Here is a tiny trained network, its code and every weight. The questions are about switching its units off for an input and a class, where a switched-off unit gives its printed mean instead of its output.

import numpy as np


def w(rows, s, z=0):
    codes = np.array(rows[::2]) - 128.0
    scale = np.full(codes.shape[1], s)
    scale[-1] = z or s
    return codes * scale


def f(y):
    return y / 2 * (1 + np.tanh(0.7978845608 * (y + 0.044715 * y**3)))


def log_softmax(a):
    a = a - a.max(-1, keepdims=True)
    return a - np.log(np.exp(a).sum(-1, keepdims=True))


def net(x, mask):
    res = np.array(x, float).reshape(1, 7) / 4 @ E
    y = f(res @ A[0][:, :-1].T + A[0][:, -1])
    res = res + np.where(mask, y, B[0][:, -1]) @ B[0][:, :-1]
    return log_softmax(res[-1] @ U[:, :-1].T + U[:, -1])


A, B = {}, {}
E = w([
[157,227,53,170,88,190,124,227],'x0',
[177,154,148,106,231,199,49,119],'x1',
[117,173,225,230,105,82,70,120],'x2',
[124,132,140,126,135,131,138,138],'x3',
[254,135,194,43,106,53,105,210],'x4',
[125,125,127,127,126,128,125,130],'x5',
[168,63,68,237,216,65,146,199],'x6',
],0.009)
A[0] = w([
[95,26,217,80,174,73,131,92,10],'N1',
[122,210,204,3,26,203,114,63,33],'N2',
[172,86,104,177,152,117,138,169,34],'N3',
[132,58,70,16,162,144,176,138,112],'N4',
[199,53,101,210,224,63,146,189,50],'N5',
[106,248,29,185,82,194,109,234,71],'N6',
[217,193,94,158,59,201,134,234,30],'N7',
[158,166,134,131,217,189,55,108,67],'N8',
[117,145,93,141,10,65,240,182,96],'N9',
[129,97,130,130,25,14,226,110,75],'N10',
[182,145,132,110,232,159,29,115,92],'N11',
[133,188,210,206,101,67,50,116,92],'N12',
[114,130,89,170,218,52,149,180,94],'N13',
[137,156,116,82,210,142,107,130,59],'N14',
[125,55,46,89,187,126,164,191,64],'N15',
[116,126,192,238,128,98,74,149,142],'N16',
[217,118,170,80,111,91,100,174,12],'N17',
[50,140,131,175,189,202,137,100,5],'N18',
[251,141,179,37,108,40,97,209,16],'N19',
[200,155,150,82,213,190,28,131,74],'N20',
[161,83,36,55,139,175,188,161,92],'N21',
[160,28,176,136,174,105,159,68,32],'N22',
],0.0076,0.0028)
B[0] = w([
[171,112,187,95,194,99,43,82,204],'N1',
[239,108,118,163,14,212,100,176,246],'N2',
[160,126,122,136,82,145,81,125,160],'N3',
[159,219,109,56,157,89,149,111,196],'N4',
[192,110,123,137,22,223,101,172,224],'N5',
[164,81,204,133,192,105,70,48,222],'N6',
[179,85,235,118,214,102,62,68,206],'N7',
[46,99,93,109,122,82,122,209,182],'N8',
[41,92,131,121,131,44,113,200,203],'N9',
[85,97,119,140,145,62,99,192,201],'N10',
[81,87,136,142,107,64,122,211,198],'N11',
[152,239,83,33,167,86,192,129,208],'N12',
[180,116,136,142,41,178,103,114,185],'N13',
[85,133,124,97,138,108,122,178,154],'N14',
[169,183,103,104,88,153,175,128,181],'N15',
[174,254,90,54,108,132,200,118,198],'N16',
[71,101,78,189,185,208,189,88,191],'N17',
[69,107,91,204,136,166,198,112,176],'N18',
[68,98,75,213,172,210,243,60,242],'N19',
[72,99,127,141,116,42,136,193,208],'N20',
[165,199,91,76,171,93,161,129,190],'N21',
[165,105,207,128,146,130,55,80,186],'N22',
],0.0081,0.012)
U = w([
[186,116,126,137,19,176,105,152,138],'0',
[157,89,187,120,193,97,72,59,79],'1',
[153,251,100,78,138,97,169,132,89],'2',
[59,78,122,133,113,60,120,220,91],'3',
[68,99,85,196,150,182,187,58,253],'4',
],0.014,0.0022)

Each question gives the input, the list of numbers given to net, and the class t.
The units are the neurons (one row each of A and B). Each row of codes is followed by its name. A weight is (code - 128) times the scale printed after its matrix; where a second scale follows, it is the last column's (A, B and U).
mask holds one flag per neuron, in row order. A switched-off neuron (its flag False) gives its mean, the last column of its row in B, instead of its output. The means were averaged over made-up inputs and are rounded, as every weight is.
A unit's drop is (log p(t) with every unit on - log p(t) with that unit switched off) / (log p(t) with every unit on - log p(t) with every unit switched off).
The circuit of an input: a set's keep is (log p(t) with only the set's units on - log p(t) with every unit switched off) / (log p(t) with every unit on - log p(t) with every unit switched off). Starting from the 12 units with the biggest drops (on a tie, the unit counted first), units are removed one at a time, each time the one whose removal leaves the highest keep (on an exact tie, the one counted first), for as long as the keep stays at least 0.8.
circuit, biggest first: the units of the circuit, biggest drop first
most important unit: the unit with the biggest drop
k most important neurons: the k neurons with the biggest drops, biggest first
drop of u: that unit's drop, to one decimal
input [-5,-4,4,-6,6,1,4], class 4: 2 most important neurons	[N19; N17]
input [0,3,7,2,-7,8,3], class 2: circuit, biggest first	[N16]
input [4,-2,-2,-8,-4,4,2], class 1: circuit, biggest first	[N19; N6]
input [4,-5,-7,4,8,-4,-2], class 4: 3 most important neurons	[N19; N17; N12]
input [-2,3,-3,-7,7,-2,5], class 4: 3 most important neurons	[N19; N17; N2]
input [8,-2,5,8,6,4,7], class 1: 2 most important neurons	[N7; N6]
input [6,4,5,8,0,1,-2], class 1: 2 most important neurons	[N6; N7]
input [4,3,-3,6,7,5,6], class 4: 3 most important neurons	[N19; N17; N2]
input [4,1,-7,0,-5,4,-5], class 2: 4 most important neurons	[N21; N4; N5; N19]
input [1,8,0,6,0,7,7], class 3: 3 most important neurons	[N11; N8; N20]
input [3,-6,5,6,-4,1,-2], class 3: 2 most important neurons	[N9; N4]
input [4,-7,-6,1,4,4,-3], class 3: 2 most important neurons	[N9; N10]
input [-4,6,7,-2,-6,3,-5], class 2: 2 most important neurons	[N12; N19]
input [1,8,-1,-3,-2,-3,7], class 3: 2 most important neurons	[N8; N11]
input [-4,4,-3,-3,-5,-3,-6], class 0: 2 most important neurons	[N2; N19]
input [7,4,-1,5,1,3,8], class 0: circuit, biggest first	[N5]
input [-3,-1,8,6,8,-3,7], class 2: 2 most important neurons	[N12; N16]
input [-8,-3,6,5,-7,0,-2], class 1: 2 most important neurons	[N1; N19]
input [-5,4,8,0,-1,3,-3], class 2: drop of N12	0.2
input [4,1,-3,1,5,-5,8], class 0: drop of N5	1.2
input [-6,5,2,-8,-6,6,-7], class 0: drop of N19	0.3
input [-3,4,-1,7,-5,6,-7], class 0: drop of N2	1.4
input [4,8,3,-3,1,7,-5], class 3: most important unit	N20
